Below is a small trained network, with its code and all its weights. Each question gives an input and a target symbol and asks what happens when units are switched off, that is, made to give their printed mean instead of their output.

import numpy as np


def w(rows, s, z=0):
    codes = np.array(rows[::2]) - 128.0
    scale = np.full(codes.shape[1], s)
    scale[-1] = z or s
    return codes * scale


def softmax(a):
    e = np.exp(a - a.max(-1, keepdims=True))
    return e / e.sum(-1, keepdims=True)


def log_softmax(a):
    a = a - a.max(-1, keepdims=True)
    return a - np.log(np.exp(a).sum(-1, keepdims=True))


def net(x, mask):
    ids = ['ΓΔΘΛΦΨΩβεημ'.index(c) for c in x.split()]
    T = len(ids)
    res = E[ids] + P[:T]
    u = 0
    for l in range(3):
        r = res
        for j in range(2):
            rows = slice(4 * j, 4 * j + 4)
            q, k, v = (r @ M[l][rows].T for M in (Q, K, V))
            z = softmax(np.where(np.tri(T) > 0, q @ k.T / 4**0.5, -1e9)) @ v
            o = O[l][rows]
            res = res + np.where(mask[u + j], z, o[:, -1]) @ o[:, :-1]
        u += 2
    return log_softmax(res[-1] @ U[:, :-1].T + U[:, -1])


Q, K, V, O = {}, {}, {}, {}
E = w([
[199,59,170,139,112,97,162,163,58,198,101],'Γ',
[202,117,23,135,64,113,187,88,106,172,118],'Δ',
[17,97,114,155,39,169,31,128,116,157,135],'Θ',
[136,65,167,93,81,122,160,95,199,207,200],'Λ',
[119,207,64,212,142,168,111,113,89,116,98],'Φ',
[149,253,136,171,113,122,131,157,164,138,155],'Ψ',
[92,210,95,64,162,169,171,102,211,46,169],'Ω',
[163,177,233,180,82,129,38,170,129,122,164],'β',
[129,135,183,95,56,75,41,253,90,7,20],'ε',
[157,39,84,72,125,134,149,190,111,56,146],'η',
[126,106,173,136,252,177,179,65,39,54,75],'μ',
],0.0074)
P = w([
[81,104,119,194,38,52,117,29,80,93,113],'0',
[149,143,159,53,109,181,61,164,154,146,101],'1',
[119,112,158,107,18,127,158,114,126,51,205],'2',
[54,83,73,198,186,18,89,185,202,58,166],'3',
[154,161,121,37,172,221,86,173,127,167,108],'4',
[109,108,160,145,43,136,160,141,92,81,162],'5',
[66,63,55,212,247,35,118,204,154,62,145],'6',
[176,189,64,35,222,254,107,196,74,189,100],'7',
[139,93,162,153,66,138,155,128,50,109,147],'8',
[87,64,27,218,171,35,79,178,121,139,171],'9',
],0.0073)
Q[0] = w([
[134,131,116,99,86,193,131,144,92,150,140],'0.h0',
[160,158,119,92,175,118,104,140,163,190,98],'0.h0',
[135,123,70,91,117,163,99,177,115,171,112],'0.h0',
[113,110,119,170,162,69,108,139,152,107,105],'0.h0',
[104,89,98,181,103,84,120,148,106,115,176],'0.h1',
[115,98,138,142,2,162,161,153,52,90,215],'0.h1',
[141,141,153,80,104,199,131,130,118,142,102],'0.h1',
[130,131,83,109,159,134,74,172,167,193,67],'0.h1',
],0.0095)
K[0] = w([
[158,122,109,92,229,172,149,158,148,178,143],'0.h0',
[161,164,107,107,63,138,120,152,111,159,108],'0.h0',
[131,146,77,60,162,186,83,200,113,236,76],'0.h0',
[68,97,137,185,10,83,53,122,105,94,90],'0.h0',
[171,188,30,82,231,162,160,187,98,185,83],'0.h1',
[83,114,82,148,255,131,128,199,109,76,130],'0.h1',
[53,72,191,197,125,108,69,165,160,62,169],'0.h1',
[149,153,130,107,4,106,52,169,213,218,132],'0.h1',
],0.007)
V[0] = w([
[145,158,132,148,115,101,150,82,164,178,167],'0.h0',
[142,98,102,95,84,170,91,178,133,209,127],'0.h0',
[97,108,134,221,83,60,82,129,103,134,124],'0.h0',
[58,87,64,188,79,107,102,58,81,81,95],'0.h0',
[83,199,124,115,122,131,106,158,208,109,178],'0.h1',
[86,128,135,135,50,99,86,143,162,139,142],'0.h1',
[154,140,52,69,128,157,134,178,186,135,173],'0.h1',
[120,255,94,128,186,165,151,85,114,122,62],'0.h1',
],0.0074)
O[0] = w([
[149,144,103,126,80,74,115,61,178,190,147,83],'0.h0',
[172,83,115,111,183,125,83,161,76,165,117,169],'0.h0',
[106,140,154,215,125,30,127,100,80,130,84,192],'0.h0',
[76,105,105,181,100,96,100,78,90,81,95,254],'0.h0',
[142,136,165,80,137,131,50,183,175,185,121,117],'0.h1',
[165,110,151,110,130,131,56,114,57,140,102,187],'0.h1',
[106,113,82,118,167,73,81,226,137,165,151,98],'0.h1',
[72,166,113,147,119,135,161,151,254,143,53,77],'0.h1',
],0.0063,0.0045)
Q[1] = w([
[156,190,217,49,112,176,116,113,105,137,152],'1.h0',
[155,133,126,59,111,202,100,139,117,137,134],'1.h0',
[86,99,117,207,105,43,149,125,135,142,143],'1.h0',
[194,175,175,39,142,206,107,140,131,121,132],'1.h0',
[150,90,181,112,107,192,61,124,1,143,109],'1.h1',
[145,126,164,115,194,141,80,112,92,184,123],'1.h1',
[137,139,134,120,210,138,104,115,129,181,97],'1.h1',
[131,132,173,148,163,100,108,135,78,122,59],'1.h1',
],0.0055)
K[1] = w([
[122,138,185,139,64,41,118,114,172,31,113],'1.h0',
[112,115,124,180,57,34,135,61,103,85,100],'1.h0',
[130,212,97,118,218,254,100,203,100,156,116],'1.h0',
[126,55,184,139,57,2,165,57,167,43,116],'1.h0',
[100,129,122,129,168,146,75,164,91,115,72],'1.h1',
[120,134,125,107,158,199,72,172,126,191,126],'1.h1',
[128,157,114,98,167,195,112,141,141,190,176],'1.h1',
[204,146,148,81,167,161,118,210,111,113,96],'1.h1',
],0.0067)
V[1] = w([
[123,203,254,126,188,153,105,124,105,80,101],'1.h0',
[224,124,197,76,163,167,143,171,145,159,163],'1.h0',
[72,106,139,114,131,173,119,106,127,61,115],'1.h0',
[82,88,189,80,108,153,122,109,163,197,205],'1.h0',
[101,84,207,146,115,86,85,113,74,119,123],'1.h1',
[124,88,127,102,120,111,140,141,116,65,110],'1.h1',
[103,107,159,197,65,49,167,78,97,73,176],'1.h1',
[167,125,116,161,119,89,158,113,105,138,90],'1.h1',
],0.0071)
O[1] = w([
[236,76,191,243,206,241,99,139,229,147,154,154],'1.h0',
[117,48,131,143,82,127,158,141,179,93,156,1],'1.h0',
[210,149,122,121,173,129,24,81,133,99,145,191],'1.h0',
[145,91,146,110,2,180,85,137,15,96,179,76],'1.h0',
[160,116,209,154,109,115,105,135,82,116,131,253],'1.h1',
[154,88,132,77,147,90,120,144,97,31,140,169],'1.h1',
[154,153,172,170,132,71,138,90,131,84,156,245],'1.h1',
[150,141,137,141,110,66,185,53,96,123,92,158],'1.h1',
],0.0055,0.0089)
Q[2] = w([
[125,158,166,95,124,208,144,73,138,165,69],'2.h0',
[98,86,65,141,210,112,130,138,162,117,217],'2.h0',
[111,102,102,148,160,73,132,183,140,94,212],'2.h0',
[155,109,160,189,87,77,169,169,171,111,136],'2.h0',
[108,148,107,49,78,155,149,137,77,156,113],'2.h1',
[169,118,105,113,253,179,41,156,117,207,18],'2.h1',
[148,48,119,206,132,113,106,136,140,72,117],'2.h1',
[155,111,97,157,197,142,90,146,191,143,121],'2.h1',
],0.0048)
K[2] = w([
[108,114,217,198,133,73,137,55,131,104,182],'2.h0',
[85,206,85,83,213,230,108,114,132,213,137],'2.h0',
[131,175,17,6,174,255,84,217,148,237,107],'2.h0',
[116,88,93,103,94,146,156,193,183,142,198],'2.h0',
[61,93,143,180,55,58,110,51,155,95,147],'2.h1',
[157,163,67,105,69,145,127,104,154,187,118],'2.h1',
[112,97,111,125,171,173,168,189,95,177,115],'2.h1',
[179,185,78,49,129,176,95,139,99,210,71],'2.h1',
],0.0056)
V[2] = w([
[171,1,128,88,143,95,80,173,78,48,109],'2.h0',
[157,116,101,129,156,55,242,83,135,48,197],'2.h0',
[11,130,66,86,145,196,88,161,174,77,157],'2.h0',
[146,85,45,83,202,171,167,100,169,91,176],'2.h0',
[113,131,102,129,157,157,132,85,132,216,217],'2.h1',
[204,253,128,58,131,106,111,173,132,80,93],'2.h1',
[148,152,226,89,97,100,34,178,169,79,255],'2.h1',
[99,224,95,239,82,80,132,37,120,143,175],'2.h1',
],0.0047)
O[2] = w([
[55,95,108,54,180,115,60,2,176,102,101,141],'2.h0',
[167,54,78,113,86,121,105,178,186,81,89,135],'2.h0',
[204,163,188,101,166,87,75,115,83,132,121,3],'2.h0',
[167,108,99,147,130,69,80,126,113,107,112,44],'2.h0',
[209,78,125,190,128,132,102,149,134,57,148,104],'2.h1',
[155,170,177,62,106,124,112,138,141,180,48,191],'2.h1',
[194,140,55,154,38,117,144,113,88,251,65,135],'2.h1',
[147,103,136,140,169,131,72,199,124,176,181,177],'2.h1',
],0.0067,0.014)
U = w([
[170,92,174,162,124,163,159,150,126,192,175,100],'Γ',
[57,221,165,56,121,129,170,87,147,186,74,134],'Δ',
[139,79,130,187,224,155,77,85,226,104,162,124],'Θ',
[37,135,11,159,120,62,207,157,164,134,88,75],'Λ',
[119,89,107,15,102,62,62,71,150,95,58,161],'Φ',
[92,137,159,129,226,91,110,191,173,135,163,2],'Ψ',
[188,200,161,108,209,107,36,94,1,138,183,207],'Ω',
[221,124,106,170,92,132,63,153,159,123,90,221],'β',
[143,51,71,133,57,173,106,122,55,123,205,108],'ε',
[89,120,166,121,52,205,236,112,163,19,147,181],'η',
[147,160,169,164,103,130,173,188,140,166,113,76],'μ',
],0.0049,0.0014)

Each question gives the input, a string of symbols that net reads in full, and the target symbol t.
The units are the heads (4 rows each of Q, K, V and O). Each row of codes is followed by its name. A weight is (code - 128) times the scale printed after its matrix; where a second scale follows, it is the last column's (O and U).
mask holds one flag per head, layer by layer. A switched-off head (its flag False) gives its mean, the last column of its rows in O, instead of its output. The means were averaged over made-up inputs and are rounded, as every weight is.
A unit's drop is (log p(t) with every unit on - log p(t) with that unit switched off) / (log p(t) with every unit on - log p(t) with every unit switched off).
The circuit of an input: a set's keep is (log p(t) with only the set's units on - log p(t) with every unit switched off) / (log p(t) with every unit on - log p(t) with every unit switched off). Starting from all 6 units, units are removed one at a time, each time the one whose removal leaves the highest keep (on an exact tie, the one counted first), for as long as the keep stays at least 0.8.
circuit, biggest first: the units of the circuit, biggest drop first
most important unit: the unit with the biggest drop
which heads matter: for each layer, one digit per head in row order, 1 if its drop is at least 0.15 and else 0, layers parted by /
input Θ μ Δ Θ β Θ η η, target Δ: circuit, biggest first	0.h0, 1.h1, 1.h0, 2.h0
input η η η Θ Θ Ω Θ Δ μ Δ, target Λ: which heads matter	01 / 10 / 01
input Δ Ψ Θ Δ Θ Ω Ψ μ μ, target η: circuit, biggest first	0.h1, 0.h0, 1.h0
input Θ Θ Θ β Γ Θ Ω, target η: most important unit	1.h0
input Δ ε Θ ε Γ, target Ψ: which heads matter	10 / 11 / 11
input Θ η Θ Θ Γ Θ Ω Δ, target Δ: circuit, biggest first	1.h1, 0.h0, 1.h0, 2.h0
input η Θ Θ Δ Δ Θ η Θ Θ Γ, target Ω: circuit, biggest first	2.h0, 0.h0
input Λ η η Θ Γ Θ Ψ Ψ, target ε: which heads matter	11 / 11 / 11
input Δ Δ Θ Ω Φ μ Θ μ Θ, target η: which heads matter	11 / 11 / 01
input Φ Γ Θ Θ η Λ, target Ω: which heads matter	11 / 01 / 10
input η Ω Φ Θ, target β: which heads matter	10 / 10 / 11
input η Θ Θ μ Θ Ω Θ, target Ω: circuit, biggest first	2.h0, 1.h1
input Θ Δ η Θ ε Δ Δ Δ μ, target η: which heads matter	11 / 00 / 00
input η Θ Δ μ Θ, target Φ: circuit, biggest first	2.h0, 1.h1, 0.h1
input μ Θ Θ Δ μ Ψ, target η: most important unit	0.h1
input Ψ Θ Δ Θ Θ μ β, target Ω: circuit, biggest first	2.h0, 1.h1
input Θ Λ Δ Θ ε, target Δ: circuit, biggest first	0.h0, 1.h1, 2.h0, 1.h0
input μ η Λ Δ Λ, target β: which heads matter	11 / 10 / 11
input ε η Θ Θ Θ, target Θ: which heads matter	11 / 11 / 10
input Θ μ Θ Θ Θ Δ Θ ε, target Δ: circuit, biggest first	1.h1, 0.h0, 2.h0, 1.h0
input η μ Θ η Φ η, target Ω: which heads matter	11 / 01 / 10
input Θ Δ μ β Δ β Δ, target Λ: circuit, biggest first	1.h0, 0.h1
input Θ Θ Θ, target ε: circuit, biggest first	2.h1, 1.h0
input Δ Δ Δ Λ Ψ Ω Γ Θ β Ψ, target Ω: which heads matter	10 / 01 / 10
input η Λ Θ Λ μ Λ Θ, target Θ: which heads matter	01 / 11 / 10
input Λ Θ Θ Θ, target Ω: which heads matter	00 / 01 / 10
input Θ Δ Θ Θ Θ Θ Ω Θ, target Δ: most important unit	1.h1
input μ Θ Ω Θ Θ Θ Θ Ω, target β: most important unit	2.h0
input Ω μ Θ η Γ Θ Ψ, target η: which heads matter	11 / 10 / 01
input β β Γ Θ Θ Γ Θ Λ Δ Φ, target ε: which heads matter	10 / 10 / 01
